Below is a small trained network, with its code and all its weights. Each question gives an input and a class and asks what happens when units are switched off, that is, made to give their printed mean instead of their output.

import numpy as np


def w(rows, s, z=0):
    codes = np.array(rows[::2]) - 128.0
    scale = np.full(codes.shape[1], s)
    scale[-1] = z or s
    return codes * scale


def f(y):
    return y / 2 * (1 + np.tanh(0.7978845608 * (y + 0.044715 * y**3)))


def log_softmax(a):
    a = a - a.max(-1, keepdims=True)
    return a - np.log(np.exp(a).sum(-1, keepdims=True))


def net(x, mask):
    res = np.array(x, float).reshape(1, 5) / 4 @ E
    y = f(res @ A[0][:, :-1].T + A[0][:, -1])
    res = res + np.where(mask, y, B[0][:, -1]) @ B[0][:, :-1]
    return log_softmax(res[-1] @ U[:, :-1].T + U[:, -1])


A, B = {}, {}
E = w([
[105,194,188,137,90,174,86,226,95,71,124,118],'x0',
[129,132,136,128,156,161,113,118,123,136,142,159],'x1',
[224,65,219,90,214,3,71,200,133,115,90,196],'x2',
[141,137,103,222,161,122,35,119,208,158,101,84],'x3',
[134,140,133,130,117,122,122,117,123,130,139,140],'x4',
],0.012)
A[0] = w([
[104,137,103,146,69,222,153,113,121,127,149,94,100],'neuron 0',
[123,147,109,181,123,131,92,122,139,134,130,81,95],'neuron 1',
[97,196,94,175,97,183,167,94,120,127,128,96,105],'neuron 2',
[125,146,92,253,120,170,56,88,178,142,127,75,148],'neuron 3',
[117,159,135,56,99,160,204,121,65,123,150,129,158],'neuron 4',
[119,125,124,47,86,180,246,110,82,121,151,136,116],'neuron 5',
[131,94,94,159,137,123,156,47,153,138,130,128,64],'neuron 6',
[118,113,83,145,128,143,187,34,148,142,132,119,89],'neuron 7',
[128,99,80,124,136,140,197,17,155,147,132,128,63],'neuron 8',
[101,212,152,175,49,229,100,232,100,97,132,99,2],'neuron 9',
],0.015,0.0064)
B[0] = w([
[185,129,191,111,101,38,96,178,135,100,121,179,233],'neuron 0',
[110,141,148,134,104,206,114,119,119,127,144,223,170],'neuron 1',
[165,59,171,119,189,87,83,193,140,135,107,165,234],'neuron 2',
[85,172,104,200,65,190,140,153,192,90,75,170,235],'neuron 3',
[112,141,99,201,106,162,95,138,195,134,85,140,226],'neuron 4',
[86,170,125,173,84,212,136,138,158,94,110,191,241],'neuron 5',
[107,147,135,68,111,159,161,121,57,120,177,86,179],'neuron 6',
[166,83,128,103,205,69,134,99,124,159,117,128,199],'neuron 7',
[118,151,103,99,127,118,138,87,75,145,176,11,206],'neuron 8',
[125,111,79,62,177,104,184,30,58,178,188,17,253],'neuron 9',
],0.012,0.025)
U = w([
[98,161,77,210,61,227,134,119,192,80,102,166,125],'0',
[254,54,207,60,137,36,59,196,125,97,143,165,24],'1',
[141,131,77,56,118,148,165,61,66,144,180,36,252],'2',
],0.009,0.0032)

Each question gives the input, the list of numbers given to net, and the class t.
The units are the neurons (one row each of A and B). Each row of codes is followed by its name. A weight is (code - 128) times the scale printed after its matrix; where a second scale follows, it is the last column's (A, B and U).
mask holds one flag per neuron, in row order. A switched-off neuron (its flag False) gives its mean, the last column of its row in B, instead of its output. The means were averaged over made-up inputs and are rounded, as every weight is.
A unit's drop is (log p(t) with every unit on - log p(t) with that unit switched off) / (log p(t) with every unit on - log p(t) with every unit switched off).
The circuit of an input: a set's keep is (log p(t) with only the set's units on - log p(t) with every unit switched off) / (log p(t) with every unit on - log p(t) with every unit switched off). Starting from all 10 units, units are removed one at a time, each time the one whose removal leaves the highest keep (on an exact tie, the one counted first), for as long as the keep stays at least 0.8.
circuit, biggest first: the units of the circuit, biggest drop first
unit that matters most: the unit with the biggest drop
top k neurons: the k neurons with the biggest drops, biggest first
drop of u: that unit's drop, to one decimal
input [5,7,8,8,4], class 0: circuit, biggest first	[neuron 2]
input [6,-7,4,4,5], class 2: circuit, biggest first	[neuron 0; neuron 5]
input [-6,-8,-6,-8,3], class 0: top 2 neurons	[neuron 5; neuron 4]
input [5,1,-3,-4,4], class 2: top 2 neurons	[neuron 9; neuron 3]
input [2,-7,2,0,-3], class 1: top 2 neurons	[neuron 9; neuron 3]
input [-3,-2,-7,-6,6], class 1: top 3 neurons	[neuron 0; neuron 2; neuron 7]
input [2,-8,-2,1,2], class 1: circuit, biggest first	[neuron 5; neuron 8]
input [-2,-1,-6,-8,8], class 0: top 2 neurons	[neuron 5; neuron 4]
input [-6,-3,-7,-6,2], class 1: top 4 neurons	[neuron 7; neuron 0; neuron 2; neuron 3]
input [6,2,-8,2,1], class 1: top 2 neurons	[neuron 0; neuron 2]
input [-6,8,4,1,2], class 2: top 2 neurons	[neuron 0; neuron 2]
input [-1,7,-7,-5,-2], class 1: top 4 neurons	[neuron 0; neuron 2; neuron 3; neuron 7]
input [-4,-4,-8,7,-3], class 1: top 4 neurons	[neuron 2; neuron 0; neuron 7; neuron 5]
input [5,-4,-2,1,4], class 2: circuit, biggest first	[neuron 9]
input [3,4,-4,0,3], class 1: top 2 neurons	[neuron 0; neuron 2]
input [-1,7,-8,6,1], class 1: top 2 neurons	[neuron 2; neuron 0]
input [5,8,7,-7,6], class 0: drop of neuron 3	0.0
input [6,-1,-2,-2,-8], class 2: drop of neuron 9	2.6
input [1,5,7,-7,-1], class 0: drop of neuron 9	0.3
input [-6,6,-3,1,2], class 2: unit that matters most	neuron 8
